Below are the code and all the weights of a small trained network. Each question names an input and a class and asks about switching units off, where a switched-off unit gives its printed mean instead of its output.

import numpy as np


def w(rows, s, z=0):
    codes = np.array(rows[::2]) - 128.0
    scale = np.full(codes.shape[1], s)
    scale[-1] = z or s
    return codes * scale


def norm(h):
    return h / np.sqrt((h * h).mean(-1, keepdims=True) + 1e-5)


def f(y):
    return np.maximum(y, 0)


def log_softmax(a):
    a = a - a.max(-1, keepdims=True)
    return a - np.log(np.exp(a).sum(-1, keepdims=True))


def net(x, mask):
    res = np.array(x, float).reshape(1, 3) / 4 @ E
    u = 0
    for l in range(2):
        y = f(norm(res) @ A[l][:, :-1].T + A[l][:, -1])
        res = res + np.where(mask[u : u + 12], y, B[l][:, -1]) @ B[l][:, :-1]
        u += 12
    return log_softmax(norm(res)[-1] @ U[:, :-1].T + U[:, -1])


A, B = {}, {}
E = w([
[155,250,133,99,2],'x0',
[68,144,60,89,43],'x1',
[195,36,64,137,39],'x2',
],0.0056)
A[0] = w([
[240,26,109,182,133,59],'0.n1',
[218,168,120,124,59,7],'0.n2',
[123,166,38,46,75,99],'0.n3',
[130,185,231,176,143,6],'0.n4',
[100,171,53,37,52,77],'0.n5',
[112,89,146,151,209,67],'0.n6',
[148,204,181,165,112,177],'0.n7',
[144,192,180,94,184,1],'0.n8',
[88,131,77,54,134,109],'0.n9',
[97,174,250,170,191,79],'0.n10',
[131,179,243,142,194,135],'0.n11',
[224,119,98,162,114,211],'0.n12',
],0.011,0.008)
B[0] = w([
[235,44,68,239,108,230],'0.n1',
[164,123,162,40,156,169],'0.n2',
[75,127,188,134,75,210],'0.n3',
[184,191,5,74,227,167],'0.n4',
[84,124,190,175,91,219],'0.n5',
[88,99,165,73,152,185],'0.n6',
[185,162,89,89,164,242],'0.n7',
[203,192,114,99,135,156],'0.n8',
[143,137,145,181,168,166],'0.n9',
[157,167,84,48,86,223],'0.n10',
[120,179,58,108,128,250],'0.n11',
[171,126,124,75,148,255],'0.n12',
],0.014,0.0074)
A[1] = w([
[174,110,134,145,164,24],'1.n1',
[116,30,206,118,124,152],'1.n2',
[223,39,62,190,128,76],'1.n3',
[89,142,34,83,151,109],'1.n4',
[155,116,103,52,170,175],'1.n5',
[90,90,147,153,198,96],'1.n6',
[49,76,79,52,91,33],'1.n7',
[63,100,169,211,72,44],'1.n8',
[234,41,96,222,166,76],'1.n9',
[8,158,141,210,65,57],'1.n10',
[128,99,189,40,116,1],'1.n11',
[92,21,164,197,174,26],'1.n12',
],0.012,0.009)
B[1] = w([
[128,150,152,119,123,136],'1.n1',
[137,189,100,81,159,200],'1.n2',
[231,72,236,202,139,241],'1.n3',
[142,110,92,161,143,201],'1.n4',
[89,92,142,184,115,254],'1.n5',
[89,122,136,99,178,142],'1.n6',
[85,35,153,236,106,137],'1.n7',
[111,161,125,238,94,168],'1.n8',
[226,14,234,236,253,243],'1.n9',
[45,126,115,229,77,179],'1.n10',
[172,101,122,45,93,136],'1.n11',
[152,128,231,72,99,156],'1.n12',
],0.016,0.0091)
U = w([
[23,28,58,236,230,117],'0',
[217,176,234,3,41,136],'1',
[54,115,217,56,215,139],'2',
[125,81,115,98,92,3],'3',
[128,91,122,107,100,3],'4',
[249,43,198,205,199,166],'5',
[26,187,179,227,24,170],'6',
[196,230,3,60,203,172],'7',
],0.021,0.024)

Each question gives the input, the list of numbers given to net, and the class t.
The units are the neurons (one row each of A and B). Each row of codes is followed by its name. A weight is (code - 128) times the scale printed after its matrix; where a second scale follows, it is the last column's (A, B and U).
mask holds one flag per neuron, layer by layer. A switched-off neuron (its flag False) gives its mean, the last column of its row in B, instead of its output. The means were averaged over made-up inputs and are rounded, as every weight is.
A unit's drop is (log p(t) with every unit on - log p(t) with that unit switched off) / (log p(t) with every unit on - log p(t) with every unit switched off).
most important unit: the unit with the biggest drop
top k neurons: the k neurons with the biggest drops, biggest first
top k neurons in layer l: the k neurons of layer l with the biggest drops, biggest first
drop of u: that unit's drop, to one decimal
input [-5,7,-6], class 0: most important unit : 0.n1
input [-4,4,-2], class 2: top 4 neurons in layer 0 : 0.n1, 0.n11, 0.n10, 0.n7
input [4,4,6], class 6: top 4 neurons : 0.n3, 0.n5, 0.n7, 0.n10
input [8,4,5], class 1: top 2 neurons : 0.n2, 0.n12
input [4,3,5], class 6: top 2 neurons : 0.n3, 0.n5
input [-5,-5,-2], class 0: top 3 neurons : 0.n6, 1.n3, 1.n9
input [4,2,3], class 1: top 2 neurons in layer 0 : 0.n2, 0.n12
input [-3,8,6], class 6: top 2 neurons in layer 0 : 0.n3, 0.n5
input [-8,-8,-8], class 7: top 2 neurons in layer 0 : 0.n10, 0.n11
input [-7,5,-4], class 0: top 2 neurons : 0.n1, 0.n5
input [-7,8,-7], class 0: drop of 0.n1 : 0.2
input [6,-1,4], class 1: drop of 0.n2 : 0.0
input [5,-2,4], class 1: drop of 1.n9 : 0.1
input [-2,5,-8], class 7: most important unit : 1.n9
